Below is a small trained network, with its code and all its weights. Each question gives an input and a class and asks what happens when units are switched off, that is, made to give their printed mean instead of their output.

import numpy as np


def w(rows, s, z=0):
    codes = np.array(rows[::2]) - 128.0
    scale = np.full(codes.shape[1], s)
    scale[-1] = z or s
    return codes * scale


def f(y):
    return y / 2 * (1 + np.tanh(0.7978845608 * (y + 0.044715 * y**3)))


def log_softmax(a):
    a = a - a.max(-1, keepdims=True)
    return a - np.log(np.exp(a).sum(-1, keepdims=True))


def net(x, mask):
    res = np.array(x, float).reshape(1, 8) / 4 @ E
    y = f(res @ A[0][:, :-1].T + A[0][:, -1])
    res = res + np.where(mask, y, B[0][:, -1]) @ B[0][:, :-1]
    return log_softmax(res[-1] @ U[:, :-1].T + U[:, -1])


A, B = {}, {}
E = w([
[127,128,128,128],'x0',
[128,246,136,128],'x1',
[129,128,127,128],'x2',
[131,129,143,18],'x3',
[128,128,128,128],'x4',
[128,128,128,128],'x5',
[95,135,18,116],'x6',
[128,128,128,128],'x7',
],0.013)
A[0] = w([
[128,149,114,140,110],'neuron 0',
[123,113,114,140,130],'neuron 1',
[133,138,121,131,114],'neuron 2',
[133,87,154,107,172],'neuron 3',
[130,127,169,179,143],'neuron 4',
[124,117,107,143,127],'neuron 5',
[141,129,182,86,105],'neuron 6',
[129,130,107,97,73],'neuron 7',
[138,125,191,199,175],'neuron 8',
[128,127,128,128,133],'neuron 9',
[124,105,106,147,142],'neuron 10',
[133,78,158,105,188],'neuron 11',
[125,217,107,156,139],'neuron 12',
[143,125,198,206,185],'neuron 13',
[128,118,133,123,158],'neuron 14',
[145,115,217,52,118],'neuron 15',
[128,139,122,134,117],'neuron 16',
[130,133,126,129,112],'neuron 17',
[121,107,111,145,142],'neuron 18',
[128,125,129,127,143],'neuron 19',
[129,129,127,128,124],'neuron 20',
[117,130,78,167,115],'neuron 21',
[129,127,162,171,130],'neuron 22',
[129,130,127,128,116],'neuron 23',
[132,121,130,124,133],'neuron 24',
[130,96,148,111,166],'neuron 25',
[118,175,109,156,116],'neuron 26',
[128,127,129,128,133],'neuron 27',
[129,154,154,112,102],'neuron 28',
[123,101,105,150,150],'neuron 29',
[120,129,101,148,114],'neuron 30',
[126,123,131,127,151],'neuron 31',
[121,116,118,137,132],'neuron 32',
[129,165,104,148,115],'neuron 33',
[121,126,48,190,118],'neuron 34',
[129,150,113,141,111],'neuron 35',
[123,107,141,118,165],'neuron 36',
[122,111,109,144,138],'neuron 37',
[129,134,125,130,112],'neuron 38',
[117,173,179,100,100],'neuron 39',
[127,128,126,129,127],'neuron 40',
[130,101,144,114,162],'neuron 41',
[137,44,85,157,237],'neuron 42',
[121,131,89,65,38],'neuron 43',
[144,252,166,107,143],'neuron 44',
[109,133,59,14,2],'neuron 45',
[126,157,110,146,111],'neuron 46',
[128,126,129,128,139],'neuron 47',
],0.016,0.0045)
B[0] = w([
[114,127,99,135,143],'neuron 0',
[134,138,146,142,140],'neuron 1',
[116,128,118,139,130],'neuron 2',
[182,101,91,107,170],'neuron 3',
[88,91,157,113,177],'neuron 4',
[132,141,136,155,144],'neuron 5',
[176,182,104,119,174],'neuron 6',
[102,113,139,122,144],'neuron 7',
[74,64,177,112,208],'neuron 8',
[130,128,129,126,129],'neuron 9',
[139,144,155,155,154],'neuron 10',
[196,95,88,98,181],'neuron 11',
[86,108,11,135,219],'neuron 12',
[68,54,183,112,219],'neuron 13',
[143,123,129,119,136],'neuron 14',
[231,198,63,116,216],'neuron 15',
[116,128,115,138,132],'neuron 16',
[122,129,125,132,127],'neuron 17',
[139,142,154,147,149],'neuron 18',
[133,127,130,124,131],'neuron 19',
[127,128,128,129,128],'neuron 20',
[151,169,100,157,181],'neuron 21',
[93,100,150,115,166],'neuron 22',
[125,129,127,129,126],'neuron 23',
[138,125,128,119,130],'neuron 24',
[171,107,103,111,159],'neuron 25',
[108,120,57,126,176],'neuron 26',
[130,128,129,126,129],'neuron 27',
[118,166,149,123,148],'neuron 28',
[143,146,161,154,159],'neuron 29',
[132,147,116,152,150],'neuron 30',
[136,126,131,122,132],'neuron 31',
[133,135,140,140,136],'neuron 32',
[109,122,71,136,165],'neuron 33',
[174,196,88,174,217],'neuron 34',
[113,126,96,135,145],'neuron 35',
[160,116,120,112,146],'neuron 36',
[135,140,147,153,148],'neuron 37',
[120,129,123,135,127],'neuron 38',
[122,204,168,112,174],'neuron 39',
[127,128,128,131,128],'neuron 40',
[165,111,109,113,152],'neuron 41',
[195,168,247,164,224],'neuron 42',
[83,86,163,113,176],'neuron 43',
[16,254,190,139,246],'neuron 44',
[52,34,208,109,226],'neuron 45',
[113,126,84,132,155],'neuron 46',
[131,127,129,125,130],'neuron 47',
],0.049,0.014)
U = w([
[150,8,208,118,213],'0',
[162,243,146,169,190],'1',
[17,90,138,75,5],'2',
[136,158,3,162,96],'3',
[218,133,55,82,120],'4',
],0.0044,0.0014)

Each question gives the input, the list of numbers given to net, and the class t.
The units are the neurons (one row each of A and B). Each row of codes is followed by its name. A weight is (code - 128) times the scale printed after its matrix; where a second scale follows, it is the last column's (A, B and U).
mask holds one flag per neuron, in row order. A switched-off neuron (its flag False) gives its mean, the last column of its row in B, instead of its output. The means were averaged over made-up inputs and are rounded, as every weight is.
A unit's drop is (log p(t) with every unit on - log p(t) with that unit switched off) / (log p(t) with every unit on - log p(t) with every unit switched off).
The circuit of an input: a set's keep is (log p(t) with only the set's units on - log p(t) with every unit switched off) / (log p(t) with every unit on - log p(t) with every unit switched off). Starting from the 12 units with the biggest drops (on a tie, the unit counted first), units are removed one at a time, each time the one whose removal leaves the highest keep (on an exact tie, the one counted first), for as long as the keep stays at least 0.8.
units of the circuit, in order: the units of the circuit, biggest drop first
unit that matters most: the unit with the biggest drop
top k neurons: the k neurons with the biggest drops, biggest first
drop when u is switched off: that unit's drop, to one decimal
input [-3,1,-2,-1,-7,7,-2,-1], class 2: units of the circuit, in order	neuron 42
input [-4,-8,3,1,-3,3,0,-4], class 4: units of the circuit, in order	neuron 44; neuron 8
input [7,0,-7,3,6,4,-8,4], class 4: units of the circuit, in order	neuron 15; neuron 11
input [0,5,7,-8,-8,-2,0,8], class 2: top 4 neurons	neuron 13; neuron 8; neuron 15; neuron 4
input [4,0,-7,3,5,2,-2,0], class 4: top 2 neurons	neuron 44; neuron 42
input [-2,-8,-8,0,-4,1,7,1], class 1: top 2 neurons	neuron 34; neuron 13
input [-4,-4,-2,1,-6,-7,6,1], class 0: top 2 neurons	neuron 45; neuron 44
input [7,6,-8,0,3,-6,4,1], class 3: top 2 neurons	neuron 13; neuron 12
input [2,1,-8,-6,2,1,4,0], class 3: top 2 neurons	neuron 44; neuron 12
input [-8,-5,5,-8,5,3,0,5], class 0: top 2 neurons	neuron 13; neuron 44
input [-3,0,-6,8,-8,2,4,5], class 0: top 2 neurons	neuron 44; neuron 12
input [-4,1,-1,-8,-3,-8,4,8], class 3: top 3 neurons	neuron 44; neuron 12; neuron 26
input [-1,3,-3,1,-7,6,5,6], class 2: top 2 neurons	neuron 45; neuron 15
input [-7,-2,-7,0,1,6,-2,4], class 0: unit that matters most	neuron 34
input [-3,0,6,1,-7,8,-4,-3], class 4: top 2 neurons	neuron 45; neuron 15
input [-2,1,-4,-2,-3,-3,4,-3], class 3: drop when neuron 44 is switched off	0.4
input [-2,8,-2,-1,-1,7,-1,-2], class 2: drop when neuron 44 is switched off	0.2
input [8,5,4,0,3,2,7,-8], class 3: drop when neuron 34 is switched off	0.2
